Below is a small trained network, with its code and all its weights. Each question gives an input and a class and asks what happens when units are switched off, that is, made to give their printed mean instead of their output.

import numpy as np


def w(rows, s, z=0):
    codes = np.array(rows[::2]) - 128.0
    scale = np.full(codes.shape[1], s)
    scale[-1] = z or s
    return codes * scale


def f(y):
    return y / 2 * (1 + np.tanh(0.7978845608 * (y + 0.044715 * y**3)))


def log_softmax(a):
    a = a - a.max(-1, keepdims=True)
    return a - np.log(np.exp(a).sum(-1, keepdims=True))


def net(x, mask):
    res = np.array(x, float).reshape(1, 4) / 4 @ E
    y = f(res @ A[0][:, :-1].T + A[0][:, -1])
    res = res + np.where(mask, y, B[0][:, -1]) @ B[0][:, :-1]
    return log_softmax(res[-1] @ U[:, :-1].T + U[:, -1])


A, B = {}, {}
E = w([
[172,220,146,227,155],'x0',
[168,58,234,158,118],'x1',
[36,96,136,167,254],'x2',
[215,60,36,168,167],'x3',
],0.0099)
A[0] = w([
[168,88,88,165,115,68],'N0',
[159,140,120,139,52,30],'N1',
[128,148,74,109,144,47],'N2',
[230,167,120,99,7,38],'N3',
[140,199,140,207,189,163],'N4',
[117,183,191,84,106,142],'N5',
[74,130,158,107,101,81],'N6',
[95,162,173,112,116,99],'N7',
[118,168,83,94,145,143],'N8',
[110,186,74,110,126,21],'N9',
[142,170,142,175,154,55],'N10',
[187,85,96,142,172,115],'N11',
[136,36,190,171,103,100],'N12',
[103,165,65,105,151,23],'N13',
[131,77,176,163,116,39],'N14',
[170,69,89,175,133,101],'N15',
[152,186,118,169,134,131],'N16',
[148,91,205,162,120,89],'N17',
[106,65,118,74,102,18],'N18',
[65,171,172,116,134,36],'N19',
[90,189,198,122,120,81],'N20',
[47,95,139,192,225,2],'N21',
[43,138,197,143,107,106],'N22',
[98,193,53,151,124,80],'N23',
[168,91,183,137,139,85],'N24',
[145,80,83,163,174,69],'N25',
[154,185,150,186,147,49],'N26',
[137,177,142,209,121,41],'N27',
[180,127,199,160,145,118],'N28',
[99,174,162,91,107,40],'N29',
[186,111,96,141,150,64],'N30',
[71,44,115,64,139,70],'N31',
],0.013,0.0072)
B[0] = w([
[183,158,116,131,144,168],'N0',
[113,157,202,95,172,160],'N1',
[136,176,130,95,106,145],'N2',
[74,118,222,144,211,232],'N3',
[123,75,145,122,95,250],'N4',
[169,132,102,178,138,195],'N5',
[165,117,109,129,141,160],'N6',
[181,138,123,157,130,167],'N7',
[95,160,105,141,95,169],'N8',
[118,170,118,73,97,153],'N9',
[132,100,150,72,109,166],'N10',
[175,137,110,165,135,199],'N11',
[79,182,99,117,93,193],'N12',
[103,184,121,80,116,156],'N13',
[105,181,123,63,97,152],'N14',
[186,147,109,161,128,194],'N15',
[125,79,144,107,75,191],'N16',
[85,195,82,115,108,179],'N17',
[150,51,123,9,92,160],'N18',
[177,150,131,128,134,168],'N19',
[197,138,103,154,138,188],'N20',
[78,150,227,120,217,226],'N21',
[173,145,126,174,130,199],'N22',
[95,166,101,112,87,184],'N23',
[98,185,106,114,100,163],'N24',
[186,160,135,137,157,188],'N25',
[143,65,145,48,105,181],'N26',
[144,66,134,30,103,178],'N27',
[91,141,97,98,74,187],'N28',
[171,140,123,117,146,158],'N29',
[175,149,120,127,146,168],'N30',
[136,62,143,85,96,193],'N31',
],0.013)
U = w([
[101,130,206,120,229,115],'0',
[247,145,102,143,149,112],'1',
[147,17,129,73,77,112],'2',
[78,198,80,106,83,116],'3',
[90,49,96,226,119,252],'4',
[96,77,87,180,144,103],'5',
],0.015,0.029)

Each question gives the input, the list of numbers given to net, and the class t.
The units are the neurons (one row each of A and B). Each row of codes is followed by its name. A weight is (code - 128) times the scale printed after its matrix; where a second scale follows, it is the last column's (A, B and U).
mask holds one flag per neuron, in row order. A switched-off neuron (its flag False) gives its mean, the last column of its row in B, instead of its output. The means were averaged over made-up inputs and are rounded, as every weight is.
A unit's drop is (log p(t) with every unit on - log p(t) with that unit switched off) / (log p(t) with every unit on - log p(t) with every unit switched off).
The circuit of an input: a set's keep is (log p(t) with only the set's units on - log p(t) with every unit switched off) / (log p(t) with every unit on - log p(t) with every unit switched off). Starting from the 12 units with the biggest drops (on a tie, the unit counted first), units are removed one at a time, each time the one whose removal leaves the highest keep (on an exact tie, the one counted first), for as long as the keep stays at least 0.8.
units of the circuit, in order: the units of the circuit, biggest drop first
unit that matters most: the unit with the biggest drop
k most important neurons: the k neurons with the biggest drops, biggest first
drop of u: that unit's drop, to one decimal
input [8,6,-7,-5], class 2: units of the circuit, in order	N27
input [-8,-7,-8,-3], class 0: 3 most important neurons	N3; N1; N4
input [7,0,-8,-2], class 0: 2 most important neurons	N3; N1
input [7,-6,-6,4], class 2: 2 most important neurons	N16; N21
input [0,-8,7,-4], class 3: 2 most important neurons	N3; N23
input [8,3,-7,6], class 2: 4 most important neurons	N21; N27; N16; N26
input [-1,-6,-1,5], class 3: 2 most important neurons	N23; N8
input [-3,-8,-7,4], class 3: 3 most important neurons	N21; N23; N8
input [-8,-7,4,-3], class 2: 2 most important neurons	N31; N18
input [4,-8,6,5], class 3: 2 most important neurons	N23; N3
input [-6,-3,4,-5], class 2: 3 most important neurons	N31; N18; N3
input [0,-1,5,-6], class 1: 3 most important neurons	N3; N20; N22
input [-6,-6,-1,-6], class 1: drop of N4	0.2
input [-2,-6,5,5], class 3: unit that matters most	N3
input [6,4,5,-8], class 1: drop of N21	0.0
input [5,-7,2,1], class 3: drop of N13	0.1
